Below are the code and all the weights of a small trained network. Each question names an input and a class and asks about switching units off, where a switched-off unit gives its printed mean instead of its output.

import numpy as np


def w(rows, s, z=0):
    codes = np.array(rows[::2]) - 128.0
    scale = np.full(codes.shape[1], s)
    scale[-1] = z or s
    return codes * scale


def norm(h):
    return h / np.sqrt((h * h).mean(-1, keepdims=True) + 1e-5)


def f(y):
    return y / 2 * (1 + np.tanh(0.7978845608 * (y + 0.044715 * y**3)))


def log_softmax(a):
    a = a - a.max(-1, keepdims=True)
    return a - np.log(np.exp(a).sum(-1, keepdims=True))


def net(x, mask):
    res = np.array(x, float).reshape(1, 3) / 4 @ E
    u = 0
    for l in range(2):
        y = f(norm(res) @ A[l][:, :-1].T + A[l][:, -1])
        res = res + np.where(mask[u : u + 8], y, B[l][:, -1]) @ B[l][:, :-1]
        u += 8
    return log_softmax(norm(res)[-1] @ U[:, :-1].T + U[:, -1])


A, B = {}, {}
E = w([
[198,250,3,144],'x0',
[112,161,135,58],'x1',
[33,141,124,159],'x2',
],0.0068)
A[0] = w([
[163,150,113,135,235],'0.n0',
[168,95,131,255,31],'0.n1',
[181,112,160,136,94],'0.n2',
[115,197,105,67,254],'0.n3',
[191,128,145,107,170],'0.n4',
[170,156,113,161,14],'0.n5',
[96,111,142,105,226],'0.n6',
[95,95,125,79,92],'0.n7',
],0.013,0.0023)
B[0] = w([
[216,102,168,117,191],'0.n0',
[149,214,253,148,197],'0.n1',
[144,83,93,117,150],'0.n2',
[116,118,217,111,254],'0.n3',
[154,102,156,164,180],'0.n4',
[84,122,107,128,161],'0.n5',
[175,150,165,100,202],'0.n6',
[175,170,150,165,172],'0.n7',
],0.0068,0.005)
A[1] = w([
[176,110,213,176,84],'1.n0',
[182,61,126,102,146],'1.n1',
[182,228,37,111,127],'1.n2',
[165,163,210,95,113],'1.n3',
[219,113,159,122,105],'1.n4',
[161,208,76,175,132],'1.n5',
[94,46,148,149,254],'1.n6',
[10,193,118,165,198],'1.n7',
],0.012,0.0042)
B[1] = w([
[35,157,122,121,238],'1.n0',
[171,134,145,124,176],'1.n1',
[43,78,148,93,199],'1.n2',
[67,187,81,192,255],'1.n3',
[141,105,119,163,212],'1.n4',
[105,136,178,41,177],'1.n5',
[175,141,79,55,218],'1.n6',
[255,112,119,170,211],'1.n7',
],0.0086,0.0076)
U = w([
[104,172,181,148,223],'0',
[75,81,171,47,138],'1',
[231,107,140,154,226],'2',
[91,126,61,200,38],'3',
[114,30,8,151,4],'4',
],0.014,0.004)

Each question gives the input, the list of numbers given to net, and the class t.
The units are the neurons (one row each of A and B). Each row of codes is followed by its name. A weight is (code - 128) times the scale printed after its matrix; where a second scale follows, it is the last column's (A, B and U).
mask holds one flag per neuron, layer by layer. A switched-off neuron (its flag False) gives its mean, the last column of its row in B, instead of its output. The means were averaged over made-up inputs and are rounded, as every weight is.
A unit's drop is (log p(t) with every unit on - log p(t) with that unit switched off) / (log p(t) with every unit on - log p(t) with every unit switched off).
The circuit of an input: a set's keep is (log p(t) with only the set's units on - log p(t) with every unit switched off) / (log p(t) with every unit on - log p(t) with every unit switched off). Starting from the 12 units with the biggest drops (on a tie, the unit counted first), units are removed one at a time, each time the one whose removal leaves the highest keep (on an exact tie, the one counted first), for as long as the keep stays at least 0.8.
circuit, biggest first: the units of the circuit, biggest drop first
most important unit: the unit with the biggest drop
top k neurons: the k neurons with the biggest drops, biggest first
k most important neurons of layer l: the k neurons of layer l with the biggest drops, biggest first
input [7,-5,0], class 1: circuit, biggest first	1.n2; 1.n5
input [3,2,1], class 3: top 2 neurons	0.n3; 1.n3
input [6,5,-5], class 1: circuit, biggest first	1.n2
input [6,0,8], class 2: 3 most important neurons of layer 1	1.n7; 1.n0; 1.n3
input [7,6,-7], class 1: top 3 neurons	1.n2; 1.n7; 0.n1
input [8,-5,-7], class 1: top 3 neurons	1.n5; 1.n2; 1.n7
input [-6,2,-8], class 2: 3 most important neurons of layer 1	1.n2; 1.n1; 1.n5
input [8,-6,-4], class 1: 3 most important neurons of layer 1	1.n5; 1.n2; 1.n7
input [6,-6,8], class 2: top 4 neurons	1.n7; 1.n0; 1.n3; 0.n6
input [7,-8,-2], class 0: top 3 neurons	0.n1; 0.n0; 1.n6
input [-2,-2,2], class 3: 2 most important neurons of layer 1	1.n5; 1.n3
input [6,-7,-3], class 0: top 2 neurons	0.n1; 0.n0
input [6,-4,-4], class 1: top 2 neurons	1.n2; 1.n5
input [-4,0,6], class 2: most important unit	1.n7
input [-3,8,2], class 0: circuit, biggest first	0.n7; 1.n3
input [3,0,-1], class 3: 2 most important neurons of layer 1	1.n4; 1.n3
input [3,6,8], class 2: top 2 neurons	1.n7; 1.n0
input [6,0,7], class 2: top 3 neurons	1.n7; 0.n3; 1.n0
input [2,-2,-3], class 3: top 3 neurons	1.n0; 1.n4; 0.n1
input [7,5,4], class 1: most important unit	1.n2
input [-2,-1,5], class 2: top 2 neurons	1.n7; 0.n0
input [-2,-8,-7], class 0: 2 most important neurons of layer 1	1.n0; 1.n7
input [8,-5,2], class 1: top 2 neurons	1.n2; 1.n5
input [7,5,0], class 1: top 2 neurons	1.n2; 0.n1
input [-1,2,1], class 3: 2 most important neurons of layer 1	1.n3; 1.n5
input [0,-5,7], class 2: 2 most important neurons of layer 0	0.n3; 0.n0
